Here is a tiny trained network, its code and every weight. The questions are about switching its units off for an input and a target symbol, where a switched-off unit gives its printed mean instead of its output.

import numpy as np


def w(rows, s, z=0):
    codes = np.array(rows[::2]) - 128.0
    scale = np.full(codes.shape[1], s)
    scale[-1] = z or s
    return codes * scale


def norm(h):
    return h / np.sqrt((h * h).mean(-1, keepdims=True) + 1e-5)


def f(y):
    return np.maximum(y, 0)


def softmax(a):
    e = np.exp(a - a.max(-1, keepdims=True))
    return e / e.sum(-1, keepdims=True)


def log_softmax(a):
    a = a - a.max(-1, keepdims=True)
    return a - np.log(np.exp(a).sum(-1, keepdims=True))


def net(x, mask):
    ids = ['ΔΞΠΣΦαελψ'.index(c) for c in x.split()]
    T = len(ids)
    res = E[ids] + P[:T]
    u = 0
    for l in range(2):
        r = norm(res)
        for j in range(3):
            rows = slice(3 * j, 3 * j + 3)
            q, k, v = (r @ M[l][rows].T for M in (Q, K, V))
            z = softmax(np.where(np.tri(T) > 0, q @ k.T / 3**0.5, -1e9)) @ v
            o = O[l][rows]
            res = res + np.where(mask[u + j], z, o[:, -1]) @ o[:, :-1]
        u += 3
        y = f(norm(res) @ A[l][:, :-1].T + A[l][:, -1])
        res = res + np.where(mask[u : u + 8], y, B[l][:, -1]) @ B[l][:, :-1]
        u += 8
    return log_softmax(norm(res)[-1] @ U[:, :-1].T + U[:, -1])


Q, K, V, O, A, B = {}, {}, {}, {}, {}, {}
E = w([
[56,142,216,119,220,104,158,94,205,175],'Δ',
[249,26,37,112,135,85,141,219,26,134],'Ξ',
[199,149,145,98,10,171,67,202,58,155],'Π',
[42,142,147,227,109,133,240,136,124,53],'Σ',
[150,131,186,188,149,147,141,19,205,45],'Φ',
[135,190,125,134,64,195,34,150,204,148],'α',
[63,127,130,233,91,175,255,119,162,97],'ε',
[46,92,140,198,90,159,241,132,170,42],'λ',
[75,190,100,173,202,169,128,110,149,79],'ψ',
],0.00091)
P = w([
[23,163,53,160,78,37,71,3,163,186],'0',
[102,115,159,253,172,131,69,115,187,154],'1',
[133,122,171,228,183,130,92,116,175,121],'2',
[140,130,176,212,182,134,107,123,177,117],'3',
[133,124,168,195,175,156,116,125,162,101],'4',
[137,128,170,180,167,165,129,144,158,89],'5',
[139,135,170,170,170,154,144,144,147,85],'6',
[144,134,169,157,172,165,150,145,153,76],'7',
[149,143,168,147,167,174,155,148,152,67],'8',
[140,148,164,144,161,179,170,156,145,73],'9',
[136,135,167,135,152,184,176,159,140,76],'10',
[146,155,165,127,147,191,183,160,145,59],'11',
[139,156,157,114,148,196,195,167,129,63],'12',
[147,162,164,116,145,198,204,167,138,58],'13',
],0.00049)
Q[0] = w([
[101,112,120,230,216,126,195,125,149,78],'L0H1',
[113,152,145,229,188,165,131,144,183,70],'L0H1',
[112,181,176,197,104,220,27,154,210,99],'L0H1',
[118,143,216,99,166,151,166,157,128,172],'L0H2',
[104,168,106,125,167,153,147,77,149,83],'L0H2',
[125,142,224,113,159,161,167,93,163,149],'L0H2',
[64,251,150,109,153,240,110,207,160,103],'L0H3',
[88,225,186,186,124,230,185,137,190,62],'L0H3',
[187,19,80,121,109,29,109,57,76,145],'L0H3',
],0.0035)
K[0] = w([
[89,61,104,162,240,51,232,73,141,106],'L0H1',
[37,182,136,170,240,142,203,52,225,84],'L0H1',
[45,237,163,155,101,195,84,71,236,94],'L0H1',
[81,99,129,68,143,22,129,111,142,229],'L0H2',
[70,182,149,131,150,142,143,62,182,97],'L0H2',
[91,135,140,84,147,46,144,57,132,185],'L0H2',
[93,163,153,42,253,121,74,122,159,209],'L0H3',
[91,120,181,105,232,85,166,84,187,155],'L0H3',
[167,121,93,194,25,178,147,150,90,49],'L0H3',
],0.0032)
V[0] = w([
[193,137,66,93,127,120,55,166,120,154],'L0H1',
[160,88,76,118,111,110,164,178,104,135],'L0H1',
[53,135,203,161,146,141,190,73,151,94],'L0H1',
[164,135,8,132,48,116,97,131,106,118],'L0H2',
[150,139,27,144,45,118,91,121,117,112],'L0H2',
[151,37,221,119,186,70,125,162,169,203],'L0H2',
[125,114,81,182,72,155,145,136,131,74],'L0H3',
[127,134,216,91,145,91,96,72,147,173],'L0H3',
[226,106,131,131,111,137,89,55,143,93],'L0H3',
],0.0015)
O[0] = w([
[80,134,185,129,132,170,207,97,165,82,30],'L0H1',
[116,232,125,133,136,173,139,162,125,82,62],'L0H1',
[183,70,70,129,112,75,57,142,83,186,251],'L0H1',
[154,55,109,203,161,51,41,100,170,162,79],'L0H2',
[158,81,115,192,173,46,37,69,168,179,105],'L0H2',
[161,181,69,108,87,158,161,161,78,47,102],'L0H2',
[57,196,125,136,155,68,131,159,159,183,151],'L0H3',
[183,85,166,59,134,206,149,64,91,108,147],'L0H3',
[92,206,152,90,56,75,133,34,111,249,131],'L0H3',
],0.0013,0.002)
A[0] = w([
[116,111,94,163,191,99,151,236,142,106,102],'L0N1',
[157,156,225,90,86,81,87,84,197,253,45],'L0N2',
[116,119,138,119,52,50,120,245,146,206,99],'L0N3',
[164,42,166,59,178,156,218,143,44,98,85],'L0N4',
[18,140,152,169,170,159,73,192,194,227,220],'L0N5',
[176,146,53,93,107,74,31,159,35,238,154],'L0N6',
[2,146,211,225,28,22,193,80,203,174,116],'L0N7',
[190,72,157,67,124,160,127,33,123,85,3],'L0N8',
],0.0014,0.00054)
B[0] = w([
[105,178,137,80,59,160,122,109,122,159,230],'L0N1',
[81,128,83,75,151,165,201,109,50,99,201],'L0N2',
[60,180,60,155,192,115,149,110,133,111,203],'L0N3',
[106,146,106,191,116,112,78,115,158,137,238],'L0N4',
[162,144,123,86,71,64,179,112,80,102,238],'L0N5',
[161,32,103,252,172,30,44,116,232,127,196],'L0N6',
[153,142,44,150,102,85,80,252,118,124,251],'L0N7',
[93,200,117,111,94,79,157,185,116,137,194],'L0N8',
],0.0021,0.0013)
Q[1] = w([
[113,116,131,129,235,8,113,80,172,243],'L1H1',
[143,155,123,94,23,250,198,173,50,5],'L1H1',
[111,112,129,141,236,7,97,83,185,247],'L1H1',
[140,244,101,108,79,152,192,188,148,117],'L1H2',
[151,11,162,146,147,102,72,52,109,121],'L1H2',
[141,12,161,146,155,104,71,55,108,124],'L1H2',
[52,45,105,163,117,87,149,109,120,172],'L1H3',
[192,151,166,63,161,76,125,2,153,113],'L1H3',
[192,217,153,89,154,163,105,144,129,90],'L1H3',
],0.0035)
K[1] = w([
[248,8,54,200,91,32,84,52,77,109],'L1H1',
[9,254,179,83,142,239,175,227,175,116],'L1H1',
[248,5,57,193,96,26,85,42,75,117],'L1H1',
[41,188,215,90,216,136,165,105,188,204],'L1H2',
[227,58,33,146,31,73,93,123,51,71],'L1H2',
[225,60,36,150,32,85,95,128,53,65],'L1H2',
[119,59,100,176,101,109,200,156,62,99],'L1H3',
[224,74,156,130,156,33,59,11,170,97],'L1H3',
[137,201,156,71,165,125,58,93,183,162],'L1H3',
],0.0036)
V[1] = w([
[76,165,160,165,138,98,55,100,226,250],'L1H1',
[63,182,184,162,199,198,117,176,208,188],'L1H1',
[195,90,139,189,178,132,74,83,148,88],'L1H1',
[136,153,116,184,129,135,125,210,153,112],'L1H2',
[147,113,103,192,137,130,100,211,144,80],'L1H2',
[194,60,63,68,90,80,154,41,20,54],'L1H2',
[88,143,138,181,128,145,122,216,211,136],'L1H3',
[170,35,113,98,117,80,142,52,102,165],'L1H3',
[183,57,53,203,36,116,180,151,14,41],'L1H3',
],0.0012)
O[1] = w([
[110,112,142,118,212,113,153,220,191,216,170],'L1H1',
[175,73,183,94,219,94,158,102,142,134,85],'L1H1',
[146,120,117,182,133,173,115,204,133,130,126],'L1H1',
[62,159,125,89,99,152,148,131,112,153,174],'L1H2',
[89,160,122,80,120,135,188,125,122,136,185],'L1H2',
[178,60,73,111,238,67,190,142,184,129,142],'L1H2',
[140,51,90,133,146,103,111,32,143,166,163],'L1H3',
[69,206,206,111,106,249,157,170,145,113,117],'L1H3',
[101,123,226,96,196,129,91,68,162,192,255],'L1H3',
],0.0013,0.0019)
A[1] = w([
[84,67,143,104,81,131,110,117,161,84,5],'L1N1',
[125,116,213,75,221,178,162,135,150,139,18],'L1N2',
[190,45,139,128,213,77,147,147,168,141,60],'L1N3',
[85,202,88,90,142,117,180,138,129,167,102],'L1N4',
[155,126,189,158,122,125,71,147,76,159,81],'L1N5',
[87,139,146,183,133,118,143,104,67,96,1],'L1N6',
[85,184,139,1,127,114,230,155,76,149,104],'L1N7',
[202,86,126,122,126,101,169,188,76,108,109],'L1N8',
],0.0027,0.002)
B[1] = w([
[82,112,148,86,241,89,154,195,186,90,134],'L1N1',
[76,251,112,13,128,133,238,114,75,191,154],'L1N2',
[51,171,65,210,42,60,51,238,110,164,161],'L1N3',
[101,137,206,103,68,194,164,165,58,74,251],'L1N4',
[68,162,148,85,97,140,234,155,61,83,148],'L1N5',
[219,116,189,67,178,73,61,167,50,202,134],'L1N6',
[201,156,2,38,239,49,195,66,212,253,205],'L1N7',
[45,118,75,208,92,59,61,158,169,146,146],'L1N8',
],0.0025,0.0019)
U = w([
[177,195,63,13,188,124,243,102,153,222,247],'Δ',
[77,138,30,220,74,18,29,192,199,199,242],'Ξ',
[27,226,191,92,25,176,187,211,23,72,2],'Π',
[229,52,239,113,191,68,53,145,18,181,135],'Σ',
[232,217,210,204,97,46,159,27,200,26,73],'Φ',
[233,57,150,50,43,226,27,167,241,144,202],'α',
[129,10,145,245,87,224,208,22,128,212,40],'ε',
[42,15,188,99,238,104,164,154,233,29,70],'λ',
[122,153,34,149,252,230,42,64,43,27,14],'ψ',
],0.0037,0.00083)

Each question gives the input, a string of symbols that net reads in full, and the target symbol t.
The units are the heads (3 rows each of Q, K, V and O) and the neurons (one row each of A and B). Each row of codes is followed by its name. A weight is (code - 128) times the scale printed after its matrix; where a second scale follows, it is the last column's (O, A, B and U).
mask holds one flag per unit, layer by layer, with each layer's heads first. A switched-off unit (its flag False) gives its mean, the last column of its rows in O or B, instead of its output. The means were averaged over made-up inputs and are rounded, as every weight is.
A unit's drop is (log p(t) with every unit on - log p(t) with that unit switched off) / (log p(t) with every unit on - log p(t) with every unit switched off).
The circuit of an input: a set's keep is (log p(t) with only the set's units on - log p(t) with every unit switched off) / (log p(t) with every unit on - log p(t) with every unit switched off). Starting from the 12 units with the biggest drops (on a tie, the unit counted first), units are removed one at a time, each time the one whose removal leaves the highest keep (on an exact tie, the one counted first), for as long as the keep stays at least 0.8.
circuit, biggest first: the units of the circuit, biggest drop first
most important unit: the unit with the biggest drop
k most important neurons: the k neurons with the biggest drops, biggest first
top k neurons in layer l: the k neurons of layer l with the biggest drops, biggest first
which heads matter: for each layer, one digit per head in row order, 1 if its drop is at least 0.15 and else 0, layers parted by /
input Δ ε Δ Φ Φ Φ Π, target Ξ: circuit, biggest first : L0N6
input Σ ψ Δ ε Φ α Φ Ξ Δ α λ, target Ξ: which heads matter : 111 / 101
input Φ Φ ε Σ Π ψ α Π α, target Π: 4 most important neurons : L0N2, L0N6, L1N4, L0N5
input α Π ε Φ ψ Φ Φ, target Δ: which heads matter : 111 / 001
input ψ Ξ Ξ Σ α Π Ξ, target Δ: top 2 neurons in layer 0 : L0N1, L0N6
input α Π Π Π, target Δ: which heads matter : 100 / 011
input ψ Φ ψ ψ, target Δ: which heads matter : 010 / 001
input ψ Σ Δ ε ψ α α Φ Δ Δ Φ Σ, target Σ: 2 most important neurons : L0N6, L1N6
input α Φ ε Ξ Ξ Π ψ Φ λ Π Ξ ψ, target Π: 2 most important neurons : L0N6, L0N5
input Π ψ ε Ξ Φ Π α Ξ Ξ Σ ε α Π, target Δ: circuit, biggest first : L0H1, L1N7
input Ξ α Δ Φ λ Φ λ α α Π Ξ Δ Σ, target Ξ: 2 most important neurons : L1N3, L0N2
input Σ ψ α ψ Σ Π Φ ψ Ξ Σ Ξ, target Π: top 4 neurons in layer 0 : L0N4, L0N1, L0N2, L0N5
input Ξ Π Φ Φ ε ψ, target Ξ: circuit, biggest first : L0N6, L0H1, L1N3
input ε Ξ Ξ, target Π: most important unit : L0H1
input Π ψ ψ Φ Σ ψ, target Δ: which heads matter : 010 / 000
input λ ε ε ψ Π Σ α Σ ψ Ξ Φ Π α, target Π: 4 most important neurons : L0N6, L0N5, L0N2, L1N4
input λ α Σ Δ Σ Σ Φ λ λ Φ ψ Δ, target Π: top 4 neurons in layer 0 : L0N4, L0N7, L0N2, L0N6
input Φ α Π Φ Φ Ξ Σ λ α α Δ λ, target λ: top 2 neurons in layer 1 : L1N1, L1N7
input α Φ Π Φ ψ α Σ Ξ α, target Δ: 2 most important neurons : L0N5, L0N2
input ψ Ξ Φ Π ψ Π λ, target Ξ: most important unit : L0N7
input Σ Φ Ξ α Δ Ξ Ξ Ξ, target Ξ: 4 most important neurons : L0N7, L0N2, L1N8, L1N4
input Φ Ξ Σ λ Δ Φ ε Π ψ α, target α: top 3 neurons in layer 1 : L1N4, L1N7, L1N3
input Σ Σ Σ ψ Ξ Σ Φ ψ Ξ Π, target Ξ: 3 most important neurons : L0N6, L0N3, L1N4
input Π α Φ Φ λ Φ, target Δ: which heads matter : 011 / 001
input α Δ Π Σ Φ λ Φ ψ, target ψ: top 2 neurons in layer 1 : L1N7, L1N4
input Ξ Δ Π, target Π: 3 most important neurons : L1N5, L1N7, L0N5
input Φ Φ ψ ψ, target Π: which heads matter : 111 / 111
input Ξ Σ λ Ξ Φ ε Σ ε Π Σ ψ Σ, target Δ: most important unit : L1N7
input Δ Σ Ξ λ Φ Ξ Σ ψ Φ ε ψ Ξ Δ, target Π: top 4 neurons in layer 0 : L0N4, L0N2, L0N5, L0N7
input Π Π Π ψ α α α ε, target Ξ: which heads matter : 000 / 000
